Here is a tiny trained network, its code and every weight. The questions are about switching its units off for an input and a target symbol, where a switched-off unit gives its printed mean instead of its output.

import numpy as np


def w(rows, s, z=0):
    codes = np.array(rows[::2]) - 128.0
    scale = np.full(codes.shape[1], s)
    scale[-1] = z or s
    return codes * scale


def f(y):
    return y / 2 * (1 + np.tanh(0.7978845608 * (y + 0.044715 * y**3)))


def softmax(a):
    e = np.exp(a - a.max(-1, keepdims=True))
    return e / e.sum(-1, keepdims=True)


def log_softmax(a):
    a = a - a.max(-1, keepdims=True)
    return a - np.log(np.exp(a).sum(-1, keepdims=True))


def net(x, mask):
    ids = ['αβγζηλμπτφω'.index(c) for c in x.split()]
    T = len(ids)
    res = E[ids] + P[:T]
    u = 0
    for l in range(3):
        q, k, v = (res @ M[l].T for M in (Q, K, V))
        z = softmax(np.where(np.tri(T) > 0, q @ k.T / 3**0.5, -1e9)) @ v
        res = res + np.where(mask[u], z, O[l][:, -1]) @ O[l][:, :-1]
        u += 1
        y = f(res @ A[l][:, :-1].T + A[l][:, -1])
        res = res + np.where(mask[u : u + 4], y, B[l][:, -1]) @ B[l][:, :-1]
        u += 4
    return log_softmax(res[-1] @ U[:, :-1].T + U[:, -1])


Q, K, V, O, A, B = {}, {}, {}, {}, {}, {}
E = w([
[123,163,167],'α',
[156,137,150],'β',
[167,106,128],'γ',
[126,75,131],'ζ',
[76,78,126],'η',
[178,174,89],'λ',
[100,94,157],'μ',
[65,117,177],'π',
[158,91,250],'τ',
[178,198,170],'φ',
[139,212,194],'ω',
],0.024)
P = w([
[189,68,255],'0',
[127,141,171],'1',
[132,126,178],'2',
[134,118,179],'3',
[123,121,180],'4',
[115,109,191],'5',
[109,128,170],'6',
],0.0085)
Q[0] = w([
[46,100,1],'L0H1',
[21,122,169],'L0H1',
[79,190,217],'L0H1',
],0.0084)
K[0] = w([
[104,174,48],'L0H1',
[250,128,117],'L0H1',
[109,29,103],'L0H1',
],0.011)
V[0] = w([
[124,254,121],'L0H1',
[174,166,67],'L0H1',
[196,146,106],'L0H1',
],0.016)
O[0] = w([
[99,220,224,56],'L0H1',
[195,255,119,3],'L0H1',
[223,165,151,112],'L0H1',
],0.0084,0.012)
A[0] = w([
[236,140,153,3],'L0N1',
[224,235,156,236],'L0N2',
[221,138,255,248],'L0N3',
[177,93,114,73],'L0N4',
],0.0067,0.0054)
B[0] = w([
[159,198,173,135],'L0N1',
[97,2,158,211],'L0N2',
[64,102,73,254],'L0N3',
[113,211,144,141],'L0N4',
],0.0081,0.0086)
Q[1] = w([
[2,68,40],'L1H1',
[110,125,71],'L1H1',
[91,141,208],'L1H1',
],0.0086)
K[1] = w([
[206,25,254],'L1H1',
[83,85,158],'L1H1',
[113,111,185],'L1H1',
],0.0069)
V[1] = w([
[113,110,54],'L1H1',
[102,91,251],'L1H1',
[194,151,88],'L1H1',
],0.012)
O[1] = w([
[58,111,13,141],'L1H1',
[248,132,7,254],'L1H1',
[144,85,176,34],'L1H1',
],0.011,0.028)
A[1] = w([
[141,139,241,3],'L1N1',
[50,203,70,52],'L1N2',
[129,3,84,127],'L1N3',
[39,135,154,13],'L1N4',
],0.0064,0.0034)
B[1] = w([
[135,147,120,127],'L1N1',
[107,173,1,143],'L1N2',
[141,205,241,254],'L1N3',
[157,120,85,127],'L1N4',
],0.005,0.024)
Q[2] = w([
[4,253,248],'L2H1',
[96,237,235],'L2H1',
[121,112,249],'L2H1',
],0.0067)
K[2] = w([
[119,173,130],'L2H1',
[68,234,2],'L2H1',
[42,180,242],'L2H1',
],0.0083)
V[2] = w([
[154,9,129],'L2H1',
[53,218,54],'L2H1',
[152,255,31],'L2H1',
],0.0094)
O[2] = w([
[91,196,67,234],'L2H1',
[76,10,102,93],'L2H1',
[222,95,140,251],'L2H1',
],0.012,0.021)
A[2] = w([
[78,17,146,150],'L2N1',
[191,117,2,1],'L2N2',
[50,191,218,128],'L2N3',
[183,113,128,32],'L2N4',
],0.007,0.0093)
B[2] = w([
[19,237,196,136],'L2N1',
[48,51,248,253],'L2N2',
[132,158,255,129],'L2N3',
[3,221,196,160],'L2N4',
],0.0079,0.048)
U = w([
[250,1,77,162],'α',
[194,114,28,249],'β',
[30,184,243,74],'γ',
[48,146,116,110],'ζ',
[30,102,223,79],'η',
[177,192,148,86],'λ',
[116,41,75,192],'μ',
[109,12,176,39],'π',
[79,121,198,190],'τ',
[123,156,253,58],'φ',
[120,65,237,79],'ω',
],0.0077,0.013)

Each question gives the input, a string of symbols that net reads in full, and the target symbol t.
The units are the heads (3 rows each of Q, K, V and O) and the neurons (one row each of A and B). Each row of codes is followed by its name. A weight is (code - 128) times the scale printed after its matrix; where a second scale follows, it is the last column's (O, A, B and U).
mask holds one flag per unit, layer by layer, with each layer's heads first. A switched-off unit (its flag False) gives its mean, the last column of its rows in O or B, instead of its output. The means were averaged over made-up inputs and are rounded, as every weight is.
A unit's drop is (log p(t) with every unit on - log p(t) with that unit switched off) / (log p(t) with every unit on - log p(t) with every unit switched off).
The circuit of an input: a set's keep is (log p(t) with only the set's units on - log p(t) with every unit switched off) / (log p(t) with every unit on - log p(t) with every unit switched off). Starting from the 12 units with the biggest drops (on a tie, the unit counted first), units are removed one at a time, each time the one whose removal leaves the highest keep (on an exact tie, the one counted first), for as long as the keep stays at least 0.8.
units of the circuit, in order: the units of the circuit, biggest drop first
most important unit: the unit with the biggest drop
top k neurons: the k neurons with the biggest drops, biggest first
top k neurons in layer l: the k neurons of layer l with the biggest drops, biggest first
input π β ζ, target π: units of the circuit, in order => L1H1, L2N2, L0H1, L2H1
input α β λ β β, target α: most important unit => L2N2
input α ζ λ λ, target α: top 2 neurons in layer 2 => L2N2, L2N4
input γ β γ β β, target γ: units of the circuit, in order => L2H1, L1H1
input ω ω π λ β φ, target ω: top 2 neurons => L2N4, L2N2
input φ β ω ω, target φ: units of the circuit, in order => L0H1, L1H1
input ω α β, target ω: top 2 neurons => L2N4, L2N2
input β λ β ω ω γ, target β: top 2 neurons => L2N2, L2N4
input ζ γ λ α γ η, target ζ: top 2 neurons => L2N2, L0N3
input η λ φ ζ λ γ, target η: units of the circuit, in order => L2N1, L0H1, L2H1, L1H1
input λ μ η η γ β, target λ: units of the circuit, in order => L1H1, L0H1, L0N2, L2H1
input μ π ω π, target μ: top 2 neurons => L0N3, L2N4
input φ μ ζ α λ, target φ: top 2 neurons in layer 0 => L0N2, L0N1
input α β λ, target α: top neuron => L2N2
input π γ π β α μ α, target π: units of the circuit, in order => L2N2, L1H1, L2H1, L0H1
input α λ π φ, target α: top 3 neurons => L2N2, L0N3, L2N1
input μ μ λ, target μ: units of the circuit, in order => L0H1, L1H1, L2H1
input α λ η φ η, target α: top 2 neurons => L2N2, L0N3
input β ζ λ α α φ, target β: units of the circuit, in order => L2N2, L1H1, L2N4, L2H1
input ω α ω π, target ω: top 4 neurons => L2N4, L0N3, L2N2, L0N2
input φ ω α ω λ λ λ, target φ: most important unit => L0H1
input ω λ ω, target ω: top 2 neurons => L2N4, L0N3
input λ γ λ, target λ: top 2 neurons => L0N2, L2N2
input ω ω π η λ ω, target ω: top 2 neurons in layer 2 => L2N2, L2N4
input β β β λ β β, target β: top 2 neurons in layer 1 => L1N3, L1N2
input φ π ω, target φ: top 3 neurons => L0N2, L2N2, L2N4
input η ω η π, target η: top 2 neurons => L2N1, L1N2
